Levels:
[ -41  206 -195   34  101  -43  -41   14  -30   84  149   33   42  -67
   92   37  212  125 -264    1  158 -128  164   20  -31 -122  158   -8
  -59  -32  289 -144 -123   -1  -60  123  -45  -47  -44  -28    0  115
  247   84  -36  -17  270   21  151  -13  160   36   -2   70  211]
22
[ 146  -27  -94 -122  173  114  -61   50   86  -23  -98  -33   48   26
  -73 -113 -264  -63  -98 -114 -116  -69  -22   27   73  -24  -93 -108
  124  175  -96  124  -69  114   -1   30   -8   70  -87   21  -98 -112
  -69    7   29   72  188   33 -229   34  -89  101 -125   88 -130]
17
[ 112  371  198  -77   73   34   30 -116 -180  169   30   46    1  -54
   18  -98  215  173 -277  -55   84 -189   48   43  -72 -123  158   46
  -92  113  450  -79  -40  -35   46    8  -58  -90   -4  -80 -169  145
   70   77  177   -9  210  -77  -53  -66  143   98   44  -45  223]
16
[  14 -197   49 -187 -192  152 -157   54  -38 -138  -29 -107 -189  193
   54  -61 -123   13   77  214  -29   73   20   73  -74   69   49 -167
   86  -61  -25  -41  145   44    8  125  108   -3  -69  -55   50    6
 -136  -43  -71 -162   69   46 -104 -181   94  -50  -73   24  100]
7
[ -78  -69 -143   99  -55  158    2   89  196   14  -85   93   46   -7
  -16  -88  -25  -20  211   29  -51 -111  267 -240    0   67  165    5
  -61   -5  -61   39    0   48   -5  -78  159  -62  -81   -9  109 -159
 -169 -180   75  -66 -282 -167  -58   36  141   49  -45 -173  208]
11
[  86 -136 -171 -147 -136  -94 -164   45  168   56  -49  -66   44   -2
  122  -34  -75 -123  -52 -212 -116    9  -37  131  162  110   33  -67
  154   94  -69   -7  -49  103  165   82   25   72  -55 -125  -10 -162
   -2  -99  -79    3  199   54  -41    9   -9  -10    3  218   -8]
24
[  61  -61  -41    6 -135 -159   87 -119  -39   92 -106  -13  -11  -22
  -28  182  215 -161   30 -139  -66 -136   31  104    7 -102  158 -217
   69  -13  142  -78  100   -7   32  126  113  103  -37  100 -219  139
  -20   75 -126   42  206   49  -59  109 -120   -7   93  111   32]
18
[  50  158  -18  -74    0  -43  115  -62 -156   30   70   28  -66  -81
  190 -103  310    0 -316   96   60 -122    5  171   53 -140  106  -38
   63   37  364  -91   34  -42  123  100  -79  -67    4  -12   17  234
  238   -4  -17  177  358   86  238    2  252   -8  -21  170  251]
23
[ -76   92 -150   25  127  -62   -2   55 -137  106  162   95   38  -86
   34  151  245   69 -313   68   87 -181  154   94  -24 -155  144  -59
   10   -2  263 -145 -103  -44  -44  222   63   -9   28  -23  -45  231
  289   63    5  -26  249  124  197  -48  142   61   -6  152  158]
7
[ -58  -55 -174  210 -232   22   -1   68   61   31 -136  252   18  -15
   61  -66  135   17  206  -73  -82  -21  347 -269   59   63  313  -54
 -120   21  -78  -70  -26  -89   23  -40  207   46  -69 -181   71 -188
 -382 -317  -99  -30 -325 -123   10   45  245    8 -100   14  361]
1
[ -87 -117   -7   93  -84  146  -93   96  221   71 -152   62  -58   23
   -5 -220  -72  -35  277   33  -53  -47  195 -148  -74  191  265   39
 -122  -35  -24  114  108  114   16 -168   71  -83 -135  -50   24 -204
 -177 -199   31  -94 -266 -172  -36   45  114 -133  -46 -128  261]
29
[ -26  256  172  -38   80    5 -154   78   36   33  339  245   58   64
  184  162  173 -114 -190  220  177  -88 -134 -206 -187 -131  -68   73
  183 -145   78  -43   66  108 -393  162 -181  104   64   17   19  221
  -42  -88  223  101  -47  -52  116 -144 -102  198  117 -100   23]
16
[-142  -10   34  101   58  -74   -9   78  -79   67   24   17 -140   80
   53  121  127  134 -209  123   93   16  -32  -33   26   -7 -157   42
   60  -84   75 -281   -7  -67   24  203   15   43   52 -236   89   88
  103  162   32   -9  114  112  190   53  -27   77   23  180    8]
6
[  62  167  -62 -110  -30  -63  -19 -107  -44  141  106   29  -17  -76
  185   31  166   91 -290  -53   96 -116   80  162  -39   10  128  115
  -61   22  361  -60  -29   57   85   14  -74  -26  -58  -66  -89  115
  242  114  -49   -5  327  100  125  -44  185 -105   73  120  333]
27
[-129 -152 -183  154 -103    7   -9   66   70   71 -156  203   -6  -61
   62 -150   36  -53  253  -33 -152  -33  374 -201   66  177  306   -9
  -42   33  -97   27  100   93    8 -137  184   71 -202 -157   54 -174
 -330 -376 -144  -29 -270    5    8    3  316 -135 -127  112  375]
19
[-124 -190  -58  115  -98   43   -8  166  -45   14 -150  160  -52  -49
   94  -63   88 -143  257   30 -112 -137  266  -88  -64   82  386  -87
    5  -65   44  -55  117   52   76   27  267   32  -86  -82   51  -49
 -273 -330  -44  -64 -310  -42   73  -21  228 -113  -77    9  335]
7
[  39  -92   64  -17  -61  -18  159  -63  -28   65 -114  -34  -42  -12
 -190  168  151 -101  -51   19 -136 -198  -21   93   35 -158   13 -177
   85   10  141   40  123  -31   62   72   73   13   37  108 -131  228
   94  166   74   28  160  -14  -70   40 -140   76  120  -25  -81]
16
[-196    1   32   84   95   29  -72   -1  -58  157   86   20  -41   87
  -51  101  124  191 -227  121  104    0    0   -4   75   24  -98   -8
   73  -19   89 -212   24  -73  -44  136   21   10    9 -223   19   60
   97  158   85 -146   95   19   61   34  -18   89   33  118  -25]
20
[ 157   95  -31    4  169  154 -196    4   76 -122 -115  109  111  115
  -12   44  -86  -71  -43   -9    3 -132   58   -5 -141  -72  -62 -126
   24   -8    0    8   19    0  -30  121   11   21  107   83  -43   38
 -141  -13  181   58  288 -187 -149   25 -245   62 -113   34 -168]
20
[ -95  -33  184   48  -42   -7    9   -5   65   44  -74   38 -140  100
   94 -106  101   42 -145  267   12   55 -135   48  169   83 -272   30
  178   95   -3 -155  134  -41   49  111  -20    0    7 -165   55   -1
  131  -47  139   87  210  102  150  115    8   72  -86  229 -108]
6
[  88   37   71   92  111  -55  -39  118   42  155 -153    4  100  -17
   -8  -13 -127 -156  -95  -81 -183 -160  -74   75   44  -68   51  -39
  -21   48 -144  -23   12  -24   65  -42 -221   44  -42  -86   62  -62
   27  -28  159  238  119  -79   23  136  -67  135   -2   42 -167]
11
[-182  -71   88   50   40   -5   54   -5   15   78   16  -43 -171  136
   51  -61   80   72 -166  175  135   62 -100  -50  122   74 -236   39
   76  -56   45 -163  133    4  -15   61 -145  -60  -20 -222  134   22
  103  105   14   86  137   35  223  123   12   12    7  144  -31]
28
[  28  254   91   17  142  -19   68   61 -233   63   51   44  -51  -60
  119   61  118   16 -308  112  158 -217   88  100 -155 -186   96   40
  -94  -36  362 -129   -4   11  -74  122 -104  -35    9  -27    1  312
  164   91   91  184  245   12  248   -5  119   47  -11   24  181]
10
[  15 -199   62 -175 -250   -7 -165   50 -143  -17    2  -93 -202  189
    8    8  -32  -16   57   80  -63  101   43   73 -108   84  144 -198
   25  -75  -40  -60  119  -46   10  181  107   71   -4 -127  -14    4
 -191  -71 -154 -189  -41   75    0 -187   78  -50   36  124  176]
17
[ -23 -173    2  -91   29   65   49   27   48  -69 -154  114  -10  176
  201  -15   -2  -27   34    9   82  -64   39  -94   16  -12 -141  -30
   72  172  133 -165 -117   62   29  162  172    2   40   -2  -95  -51
   75   28   52   97  252  302  -14   55  -13  108 -160  144  -56]
30
[-143 -196  -67 -112   86  162  -63  104   69   19  -14   54  190  205
   -8   94 -171   28   98   16   65  -84  183 -140   62    2   18  -90
   12  155  -45  -16  -54  162 -116   -9  139  -72  -19  -68  -75  -17
  -22   29  121  -86   75   64 -179  -34   63  174  -97  -85 -114]
14
[-182   66 -193   69  275   -2  -80  117 -131    4  148   51   12   -5
   58  118  297  149 -229   58  126 -154  114  -32  -95 -180  158  -67
   64 -179  318 -278  -80  -20   16  245   81  -29   43  -44   97  180
  228  183   11 -142  187   74  137  -93   97   14   34   76  141]
30
[  36 -166 -360  -22 -188  -19   39  222  412 -123  -50  -46  -13 -140
  143   20  101 -148  172  -33  -41 -135  130 -102   -2  -22  150   76
   30 -104   61   78 -146  182  206   80  233 -118   45  146  128   30
  249   -3   -9   65   18   17  139   60   37    1   13  -88  189]
8
[ 137   94  -12    0  100   71 -165  -69   83   91  -67  -16   41   71
  -71    0 -202  -49 -105  -45  -30   22   40   34  -47   49 -162  -52
   10  113 -140   24  -68  -20  -62   52  -27  116  -12    5  -89  -63
 -181  -19  122   74  132  -99 -213  108 -244  146  -50  120  -95]
2
[ -45 -159  -97   53  -37  143   -7  236  287 -111 -109  -54 -121  -49
  112 -224  -42 -190  248  244  -72  -65   79  -24  -96   95  201   52
    8 -160  -21  201  159  210  140 -123   40 -145  -58  114  176   37
   62 -163   66  106 -113 -142  146   95  122 -149  -75 -122  230]
0
[-215   24   29  150  116   42  -76   23   26   91   48   -4  -96  120
  -24   34   69  195 -151  207  136   86  -24 -110   66   32 -214   12
  112  -40  -17 -251   25  -54 -130  152   23   55  -40 -183   81    5
   35  154   69  -84   47   48   41  105  -75  131  -26  122  -75]
18
[ -22   58  -51   86   68 -179  166  -17  -99  -18  -48   74  -13   70
 -139  323  192 -121  -68  -36  -21 -172  139  -86  -87 -242  -86 -171
   24  -73  157  -64   37  -40 -127  139    1  161  101  150  -95  197
    1  139   -6   54   71  -24   70   22 -194  113  227  -18    8]
24
[   2   31   66   -5 -103 -122  136  -61   23   59 -119  -67    0   37
  -51  226  147 -121   37 -102  -12 -189    4   82  -10 -129   32 -133
   68    7  271  -66   84   47   20   52   71   86   -4  153 -204   71
   75  176   43  -65   82  -80  -72   97 -176   58  252 -148    9]
23
[ 122  -58  -25  -58  -17   26 -122  -31   15  -17  -85    2   64   60
  106  247  -82 -150  -44  -92    9 -113  -15  144  -85   18  -16  -38
   47  -95   23  -61  109   91  109   80   42   53   63  -39  -40  156
 -134  118   60   92  277 -106  -84   72 -225  -45   22   68  -67]
6
[  41  -11  -32  -23    2    8  141   71  228  -48 -100 -109 -104  -31
    3   -4   11 -163  112  125  -70 -150   48  -34 -131  -39  -66   66
   26  -62  119  124   36  137   72  -18   51  -21    7  270   20   76
  215   79  129   78  -10   -7   61   78  -79   34  133 -160  118]
16
[ 105  100   15  -64   13  -68 -107   11   72  -58 -102   50   26  142
   88  -88  -13    2  -60  -92 -159  -22  -13  -34   34   13  -65   -7
   42   32  -29  -47   62   -2  138  -41 -153   72    8  -93   74 -232
  -54  -65   55  -19  142  -60  -41  -83   53    1   86   55   35]
30
[ -34 -298  -16 -199 -228  124 -128  212  -70 -147  -31  -25  -64  170
   12  107  -81   54    0  139 -109   54   41   98   64  -18   99 -137
  113   20  -27   19   52   40  160   94  222   -6  103 -179   59  147
  -84   60   13 -174   21   58  -72 -219  123   32   -8    9   75]
4
[  12  -88  -35  -23   29 -105  232   89  -69  -44  -52   36  -62   27
  -94  171  191 -190   -4  -26 -104 -249   47   21  -95 -197  118 -173
   10  -87  217   82   71   -8   77   81    3   18  118  192 -109  137
  180   95  -21   15    9   -8  171    8  -31   -7  217 -104  131]
23
[  70 -109   -3  -20   -2  -28  287   47   39  -54 -121    9 -195  -24
  -95   49  134 -131   11  105 -163 -169   53  -68  -97 -120  -89   -9
    0  -40  150  124   -7    0  158   38   59  -14  112  180  -22  170
  184   85   79  128    6  106  106    4  -42   58  121  -40  154]
3
[ 172  -13   39   43  -82   38 -123   27  104   13 -102    5    5   72
  100   88 -180 -170  -98   -1   -7  -14 -110  115  -29   51  -87   15
  -50  -85 -196   17  116  -10   60    3 -188   17   59 -122   94   61
 -143   36   72  293  212 -203   77  193 -217    2  -46   84 -117]
5
[  13  210   86 -103  -14   79    7  -41  -31   93  234  159    5  -64
    9   38  172   36 -293  147  114   -5  -42 -127   64 -200 -125  -17
  260  209  176   -7 -164   45 -303  187  118  134  -15   36 -166  271
  -77  -19  168   86   -5  132 -179 -106  -51  367   -8   18   72]
5
[   4  144   30  -36   27  -47  -86  136  -89   53  264  300   63  -47
  122  299  250   -3 -274   25   85 -108  -91 -157  -95 -261   53    4
  226  -11  180 -114 -178   28 -266  297  102  223   98  -33 -137  297
  -23   92   99   26  -35  208   -7 -169 -107  270   85   28   79]
18
[ -32   -3   22    2   54  -82  162   -5  -12   36  -90  -17   -7   39
 -230  170  114  -79  -28  -75  -51 -179   75  -45    9 -189  -11 -146
   27    6  192   74   80   79  -48   -6   -4   25   36  107 -152  177
   32  179   53   10   76  -94  -66   17 -157   76  206 -116  -33]
28
[ 163  358  119  -81 -108   48   16  -26  -77   14   82  127  -64  -27
   18 -218  280  145 -319   63  118   29  -16  -47   36 -238   61  -56
   24  229  299   26 -176 -141  -73  144   13  -23  113    1 -151  187
  -14  -19  103  135  116  -25   10  -28   79  257  -42   44  228]
25
[  -9  203  -26  -19  170    7   58  -17 -197   88  110   93   73  -73
  110  150  164   62 -357   59   85 -282  144   80  -50 -157   51   61
  -41  -29  346 -152   -8    9    9   76  -92  -60    9  -85   78  267
  213   84  139   89  309    6  174  -98  193   52   27   29  146]
10
[  30   84  105 -138  -68    2 -188  111   14   39  326  302    4   21
  124  238  192  -19 -274   91   98    4 -170 -154  -95 -108  -61   77
  250  -29   89   20  -96   71 -247  255   43  172  169 -105 -117  281
  -76   18  145    0  -54  135   20 -225 -161  205  106   59   78]
21
[  71   38   86   77  171  122 -216   93  168  106  -72  -29   32   65
 -150  -93 -166  -54  -29    1  -66  -66  -75  -82  -74   13  -35  -47
  -42  -61 -195   31   -6   -4  -29   11 -185  -74   20  -93   71  -61
 -105  -28  255   99   72 -257 -134   66 -252  156  -59  -30 -247]
7
[  -8  -26  -15  -58  140 -100  175   18   26  -53 -100  -31  -22   35
  -67  115  126 -175   71  -55  -71 -231   37   24 -102 -154   67 -118
   76  -54  269   84  137  183   40  -11   24   33   -3  273 -196  115
  169  161   -3  -13  138   18  -25   27  -95  -72  204 -119   71]
30
[  67  -22   26  -91  123  130  -70 -171   10    4  -54   10   49  156
  -99   51  -30  -50  -17  -55  -23  -57   32  -21  -64   28  -77  -88
   18  -49   16   69  182   57   53  -69  -48  -31   52   11  -63   80
 -214  102   96    9  191 -192 -228    8 -179  -35   62   -3  -36]
30
[ -59 -120   65  -45   -9  196  -53   23   88   94  -69   47   98  192
   15   -6 -147   44   50   79  104  -30   97  -56   33   33  -21  -64
  -67  223  -25  -53 -119   10  -82   22  113  -89   -1  -44 -142  -61
   13   16  178   -6   96   48 -161   99  -20  224 -151  -49  -98]
5
[-230  -93  -41    7   76  -12  -42   47   -5  113  124  -55  -82   29
   25   86  125   96 -200  121  118    7  -53   35  140   54 -141  -15
  229  -21  107 -228   14   45    1  219  120   16  -29 -187   33   62
  149   99   37 -138   97   98   83   38   -8   72   21  166  -29]
5
[  43  294  -41  -99   36  -30   94 -115 -175   10   87   31    7  -29
  172  -81  298   66 -260  -18  171 -119  108   71   11 -184  129  -81
   43  100  466 -143  -45   -7    4  110    8  -24  -29   57 -102  151
  101   19  -33   55  280   19   67  -11  220   56   21   50  304]
26
[  53  313  162   13  119   88   65  -62 -172  137   60  -14  -94  -64
   15 -185  144   51 -299  187  127 -137   15  112  -92 -169   95  -56
  -48   90  335  -55  -18  -85 -136   87 -131  -53  -83   73  -83  188
  153    6  118  142  195  -22   90   43  117  131  -65    5  164]
19
[ 205   48   40  -31  144  205 -124 -162   83  -96 -134  143   31  159
  -27 -106  -58  -57  -39   22  -41  -77   -3  -46 -105   12 -116 -117
  -12  -15  -51   86  137  -42   26   -7 -143  -50   67   48  -36  -17
 -196  -44  123  139  345 -180 -173   44 -184  -34 -142   93 -111]
26
[ -41   37  187  -80   34   71 -234   58   26  193  334  298   53   22
  140  214  109 -131 -187  162  108 -110 -151  -97 -225  -56   73   55
  159  -83   82    8  -18   97 -384  173  -96  138   15    1 -128  215
   -7  -53  193   11  -74  127    0 -196 -154  144   89  -26   49]
29
[ -41 -155 -181 -114  -74   19  101  138  293  -69   22 -122  -12   -9
   67   27   12 -223  161    8    5 -139   41  -55   -9   26   30   14
  100  -86   83  144   34  229   95    4  108  -90   21  185   47   -9
  180   -1   43  -10  -92  -93  105   67  -11    1  150 -204  126]
18
[-111 -106  -52  153    4   45   48  290  203  -29 -156   51  -77  -59
  -53 -109   99  -95  165   93 -104 -173  113 -152  -61  -85  193  -10
  -14  -68   93   53  -33   49   59   26  122  -66   21   85  113  -27
  112  -79  137    2 -234  -78  141   30   27   41   28 -165  120]
30
[-124   -4  197   76   70   58   -8   31  103  113 -133  128   85  244
   56   64 -222   33    5   58  140  -31   35 -133   73   73 -245   63
  -48  209  -49  -93   11  101 -240  -75 -106   46  -69 -154 -125 -148
  -33   39  181   82   97   30  -40  166 -103  174  -72  -36 -208]
22
[-226   19   81  142  -61  -83  -72    7   14  188   73   -6  -47  128
   39  142   62  127 -140  152  145   88  -21   -7  115   88 -131   30
   54  -17  -53 -267   93  -51 -138   98  -29   79  -65 -242   32  -35
   41  107   16  -87    3    4  132  147  -20   90   73   99  -20]
8
[ -80  -28  239   73 -193    8  -50 -100   92  179 -178   46 -134  138
  102 -111  -47   47  -52  184  113   96   31    7   94  157 -252   70
  -17  238   10 -177   24  -43 -155   76   24   54  -97 -166  -55  -75
  -18  -90  106  127  166  160   62  148  -55  113 -146  232  -79]
30
[  35   59  276  -53  132  -70   92 -108 -193   29 -102   85  -23  191
  -90  261   81 -148   -7  -30  -58 -231    8   54 -243  -84  -25  -90
  -28  -95  251   17  281   38   -9  -32 -100  100  105  123 -225  141
  -72  150  129  -55   79 -116  -38  -45 -198  -82  296 -125   44]
30
[-109  187 -163  -15  129  -25 -203   36   88  100  232  -46   77  -28
  150   58  140   82 -194   76  190  -92  107   63  -75   39   91   67
   42 -114  192 -170  -15   87  -43  152    3  -59  -34  -26   68   41
  256   26   66 -157  189  -69  152  -14  100  -14   60   44  158]
11
[ -94 -131  232  -12 -118    8    6 -111   52  187  -87   79  -54  175
  119  113 -118    0  -63   51  119  -29  -50   -9  120  211 -299   86
   37  141    4 -186   94   68 -104   44  -38   32  -88 -275 -100 -109
  -30  -18  106   43  179  110   18  108  -86   65  -61  139 -164]
5
[ -16  212  125 -147  -51    3  -13  -78 -117  107  207  111   54  -40
  147   87  284  -20 -222   17  129  -97  -66  -45   43 -167   15  -46
  286  114  341 -153  -50   71 -170  197  121  116  -19  -14 -141  223
  -90  -42  149   -5   34   62 -131 -134   13  259   92  -15  106]
19
[  46  319  219  -79   43   70    8   75  -55   51  121   -4  -74  -46
   28 -176  162    0 -251  176  157  -31 -107  -11  -36 -211    0   -7
  130  129  294   33  -67   44 -166  127  -22  -19   46   60  -96  282
   29   -9  232  167   29  -67   24   -4  -24  275    8  -72   93]
19
[ 104   34   16  -95   24  -31 -118   53   91  -71  -92  -44  -38  104
   73 -196  -79  -66   12    5 -161    0  -52   25   24   51   -3  -75
  101   11  -90   29  134   77   92  -22 -141   38  -77  -41   48 -184
  -37 -138   -1   11  167  -33  -38  -49   81  -38  -18   92    5]
17
[ 136  -62  -70  -67  -10   -3  -24 -178  -12  -14  -71    0  -63   81
  -27  101   19 -100   24  -88   17  -26   40    3 -100   17  -15 -163
   40  -68   -2   -9  131   42  -31  123   74   76  -24   67 -182  108
 -202   88 -156   66  265   26 -145   92 -194  -77  -40  182   18]
15
[  69   38   81  -44   21   35   -2 -200  -32    7 -137  -23    2  133
   -2  157    3  -47   -5  -98   21  -76   38  -36  -44   16 -174  -28
   34  -66  120  -90  165   73   71  -35  -25   37   30  -67  -25  124
 -270  137  108   68  220 -171 -207   33 -219   14  104    0  -52]
23
[ -67  -57  215  -11   10  258 -238  116  -82  -24  -74  -28  -41  242
  -88 -107  -59   54  127  340  -30  -35   95   37 -216  -52  222 -236
  -69  -37    5  -47  123 -102  -97   71   44  -89   15   39   23   62
  -68  -68  216 -186   -2 -120 -132 -142   45  100  -91 -137  -22]
18
[-148   90  -89   70  143 -120  -51  175  -97  171  133  -34   -9 -132
   38  110  180   47 -294   87   95 -151  103  139  -24  -98  168   41
   -4  -80  242 -146  -45   51    0  162   -6  -45    3 -120   63  280
  322   94   55   21  188   51  299   -3  123   23   44  133  131]
9
[  45   54  -11  -34  -34 -108  129  -11  114   47  -49  -21  -29   30
 -270  112  197  -17   74 -167  -51 -182   66 -176  -47 -175   45 -178
   16   39  196   44  -85    7  -65  137  137   14   57  189 -280  -23
   84  122   39 -173  -34  -56 -149   -9 -193  173  209 -167   -9]
16
[  28   -5   16   32    7  -53  114  -88  -23   77  -52   -1  -21   51
 -156  198  178 -118   13  -13  -55 -192   46   44 -129 -163   90 -218
   -7  -47  177   -4   50  -81  -43   99   30   66   33  245 -215  104
  108  153   17  -60   77  -32  -61   70 -184   65  191  -91   35]
23
[-126  144   54   41   23   53  -51  -12  -70  257   90 -113   27  -69
   60  -62  171   81 -215   76  142 -115   13  184   35  -72  262  -33
  -27    4  313 -162   11  -19    6   10  -80 -115 -119  -78   15  142
  202  107  103  -17  136 -109   63   81  144   64   53  -57  151]
27
[-144  -22  -53  -25  139   37   -3   75   80  -25  -75   90  195  200
   55   38  -20   60   90   41   24  -48  217 -177   92  -43  -65  -29
   28  192   11  -98  -69  123  -20  -55  116  -31   22  -26  -48  -46
   29  -14  183  -30  124   66 -145    5  103  212  -45  -43  -53]
6
[-284  -36  -54  134  156  -48 -149  162   95  150   95  -96  -70   -3
   24   10   59   73  -90  156  155    1    2  -38   38   69   -5   34
  113 -145   31 -205   67  146 -132  139  -17  -28 -122 -194  120   74
  162   68   27  -61   90   23  169   80   -8   10  -28  129  -64]
16
[  -7  281  235  -99 -143  -29  -46   78  -97  167  115   45   67 -116
  118   37  214  -51 -249   42  136  -99  -78   74   84 -220   77  -22
  256  248  358 -121 -122   61 -180  225  183  114   17  -26 -155  293
  -46  -74  274   77  -39   -3  -53  -50  -27  369   72  -49   42]
16
[-199    9  -89   59  164    7  -90   27  -47   71  136  118   44   57
  -22  237  195  230 -292   94   55  -78   68  -91   94  -18 -179   59
  144  -77  105 -247    2  -37   17  180   75   19   92 -270  138  127
  124  168  144 -180  163   46   80 -104   18   92   59  150  -50]
16
[ 105  -61  -75   -8   60  -54   56  -39  -21   -6 -114   30  -13   14
  -75  152   84  -75  -15 -155  -82 -131    3  -16  -43 -110   56 -138
   45  -63   68  -10   52   40   74   84   55   64   24   35 -154  136
  -61  182  -74   71  229   41 -114   68 -167  -11   30   94  -24]
17
[ 186  141   84   49  125   53  -92   44   88   33 -145    4   20   55
  -56 -111 -171  -98 -109  -14  -83  -89  -44   14  -53  -47 -103  -53
  -55   65 -128   30  -26  -65   -4   35 -187   10   26    1   21  -89
  -60  -61  188  212  167 -170  -38  120 -177  151  -76   38 -166]
8
